Here is a tiny trained network, its code and every weight. The questions are about switching its units off for an input and a class, where a switched-off unit gives its printed mean instead of its output.

import numpy as np


def w(rows, s, z=0):
    codes = np.array(rows[::2]) - 128.0
    scale = np.full(codes.shape[1], s)
    scale[-1] = z or s
    return codes * scale


def f(y):
    return y / 2 * (1 + np.tanh(0.7978845608 * (y + 0.044715 * y**3)))


def log_softmax(a):
    a = a - a.max(-1, keepdims=True)
    return a - np.log(np.exp(a).sum(-1, keepdims=True))


def net(x, mask):
    res = np.array(x, float).reshape(1, 5) / 4 @ E
    y = f(res @ A[0][:, :-1].T + A[0][:, -1])
    res = res + np.where(mask, y, B[0][:, -1]) @ B[0][:, :-1]
    return log_softmax(res[-1] @ U[:, :-1].T + U[:, -1])


A, B = {}, {}
E = w([
[26,32,174,85,40,159,110],'x0',
[117,151,126,121,114,124,150],'x1',
[173,85,216,227,76,32,183],'x2',
[172,99,129,71,120,110,174],'x3',
[131,88,2,149,88,43,105],'x4',
],0.0094)
A[0] = w([
[117,136,65,142,127,70,123,80],'N1',
[80,39,126,91,88,176,129,167],'N2',
[148,167,251,115,177,178,161,14],'N3',
[154,141,143,120,101,116,115,55],'N4',
[173,139,218,197,85,71,162,108],'N5',
[100,112,149,89,118,102,116,83],'N6',
[129,134,145,120,135,105,132,85],'N7',
[111,157,54,80,193,189,125,98],'N8',
[83,75,163,109,41,138,89,158],'N9',
[97,112,110,105,195,150,130,29],'N10',
[109,114,19,113,77,89,113,8],'N11',
[144,154,185,119,135,175,133,27],'N12',
[163,170,133,114,107,114,102,179],'N13',
[138,83,22,187,108,54,128,34],'N14',
[135,149,101,82,124,167,128,59],'N15',
[185,143,106,156,147,146,133,175],'N16',
[55,106,117,147,112,149,186,128],'N17',
[155,141,146,109,116,124,141,66],'N18',
[106,118,128,110,98,139,117,120],'N19',
[253,240,100,158,206,110,140,171],'N20',
[188,177,100,153,214,85,133,156],'N21',
[116,152,77,51,160,211,105,81],'N22',
[124,121,97,116,151,161,139,119],'N23',
[141,166,99,142,153,112,151,174],'N24',
[80,63,144,113,82,135,116,147],'N25',
[121,163,206,106,172,153,142,20],'N26',
[193,141,118,125,108,130,124,107],'N27',
[176,128,132,135,106,140,139,140],'N28',
[146,150,198,114,155,160,114,98],'N29',
[161,119,183,188,73,96,150,98],'N30',
[64,94,167,101,92,119,114,147],'N31',
[115,108,84,141,141,137,134,1],'N32',
[147,137,154,133,110,81,120,64],'N33',
[125,144,106,96,142,152,122,59],'N34',
[119,76,140,169,179,113,171,78],'N35',
[124,107,68,137,117,108,143,49],'N36',
[154,136,194,192,116,60,140,90],'N37',
],0.012,0.002)
B[0] = w([
[187,119,130,118,120,176,136,173],'N1',
[62,124,157,147,127,137,182,203],'N2',
[245,138,120,119,60,231,109,193],'N3',
[125,136,119,144,139,132,118,127],'N4',
[128,122,78,145,176,26,64,199],'N5',
[87,157,123,149,131,149,124,145],'N6',
[134,123,119,135,127,119,133,128],'N7',
[129,130,95,130,181,17,78,214],'N8',
[59,131,146,119,124,137,200,198],'N9',
[148,122,106,97,127,85,135,156],'N10',
[232,134,136,120,105,214,97,197],'N11',
[181,138,129,149,98,192,103,158],'N12',
[111,124,143,119,137,131,138,142],'N13',
[232,145,134,124,80,228,88,210],'N14',
[129,116,122,149,151,80,85,163],'N15',
[81,115,150,127,108,135,150,165],'N16',
[93,124,145,133,128,142,151,156],'N17',
[113,139,129,156,126,144,96,131],'N18',
[125,127,144,111,130,113,158,149],'N19',
[2,114,182,130,117,150,236,253],'N20',
[52,143,158,131,97,142,190,210],'N21',
[129,118,85,144,174,14,64,221],'N22',
[123,131,123,137,138,98,108,150],'N23',
[94,115,136,139,129,155,148,164],'N24',
[64,147,155,134,134,141,169,185],'N25',
[209,129,136,134,92,208,104,168],'N26',
[110,148,122,156,131,148,121,145],'N27',
[104,136,132,151,129,120,103,137],'N28',
[195,123,127,110,95,200,130,164],'N29',
[124,118,94,115,175,52,78,180],'N30',
[85,131,149,141,118,137,185,181],'N31',
[156,124,142,134,106,107,117,137],'N32',
[125,129,120,115,142,113,108,144],'N33',
[141,110,107,112,154,106,119,154],'N34',
[119,168,109,141,157,110,110,142],'N35',
[171,135,140,131,108,163,95,157],'N36',
[131,109,96,78,177,39,98,185],'N37',
],0.018,0.017)
U = w([
[28,151,187,139,119,160,225,246],'0',
[153,128,59,109,204,37,55,101],'1',
[254,159,131,114,67,242,94,2],'2',
],0.0083,0.00083)

Each question gives the input, the list of numbers given to net, and the class t.
The units are the neurons (one row each of A and B). Each row of codes is followed by its name. A weight is (code - 128) times the scale printed after its matrix; where a second scale follows, it is the last column's (A, B and U).
mask holds one flag per neuron, in row order. A switched-off neuron (its flag False) gives its mean, the last column of its row in B, instead of its output. The means were averaged over made-up inputs and are rounded, as every weight is.
A unit's drop is (log p(t) with every unit on - log p(t) with that unit switched off) / (log p(t) with every unit on - log p(t) with every unit switched off).
The circuit of an input: a set's keep is (log p(t) with only the set's units on - log p(t) with every unit switched off) / (log p(t) with every unit on - log p(t) with every unit switched off). Starting from the 12 units with the biggest drops (on a tie, the unit counted first), units are removed one at a time, each time the one whose removal leaves the highest keep (on an exact tie, the one counted first), for as long as the keep stays at least 0.8.
units of the circuit, in order: the units of the circuit, biggest drop first
k most important neurons: the k neurons with the biggest drops, biggest first
drop when u is switched off: that unit's drop, to one decimal
input [5,-5,-7,5,0], class 1: units of the circuit, in order	N22
input [1,-6,0,-5,2], class 2: 2 most important neurons	N20, N21
input [-6,8,-4,-8,8], class 2: 2 most important neurons	N14, N11
input [7,2,-8,-2,-1], class 1: 3 most important neurons	N22, N20, N8
input [1,3,0,6,2], class 2: 2 most important neurons	N20, N21
input [-7,-8,-2,8,7], class 0: 2 most important neurons	N20, N21
input [-5,-1,-7,6,-6], class 1: 2 most important neurons	N22, N8
input [0,-4,-4,7,4], class 1: 3 most important neurons	N3, N8, N22
input [-3,-6,7,-8,-7], class 1: 2 most important neurons	N5, N37
input [-1,3,4,-5,-5], class 2: 4 most important neurons	N3, N22, N8, N26
input [-1,-7,1,-6,2], class 2: 3 most important neurons	N20, N22, N8
input [-2,-6,6,7,6], class 1: 3 most important neurons	N5, N37, N30
input [5,1,-4,-5,8], class 2: drop when N11 is switched off	0.1
input [-6,-3,3,1,8], class 2: units of the circuit, in order	N14
input [4,2,-7,-5,-6], class 1: drop when N22 is switched off	0.8
input [5,0,-6,8,-2], class 1: drop when N21 is switched off	0.2
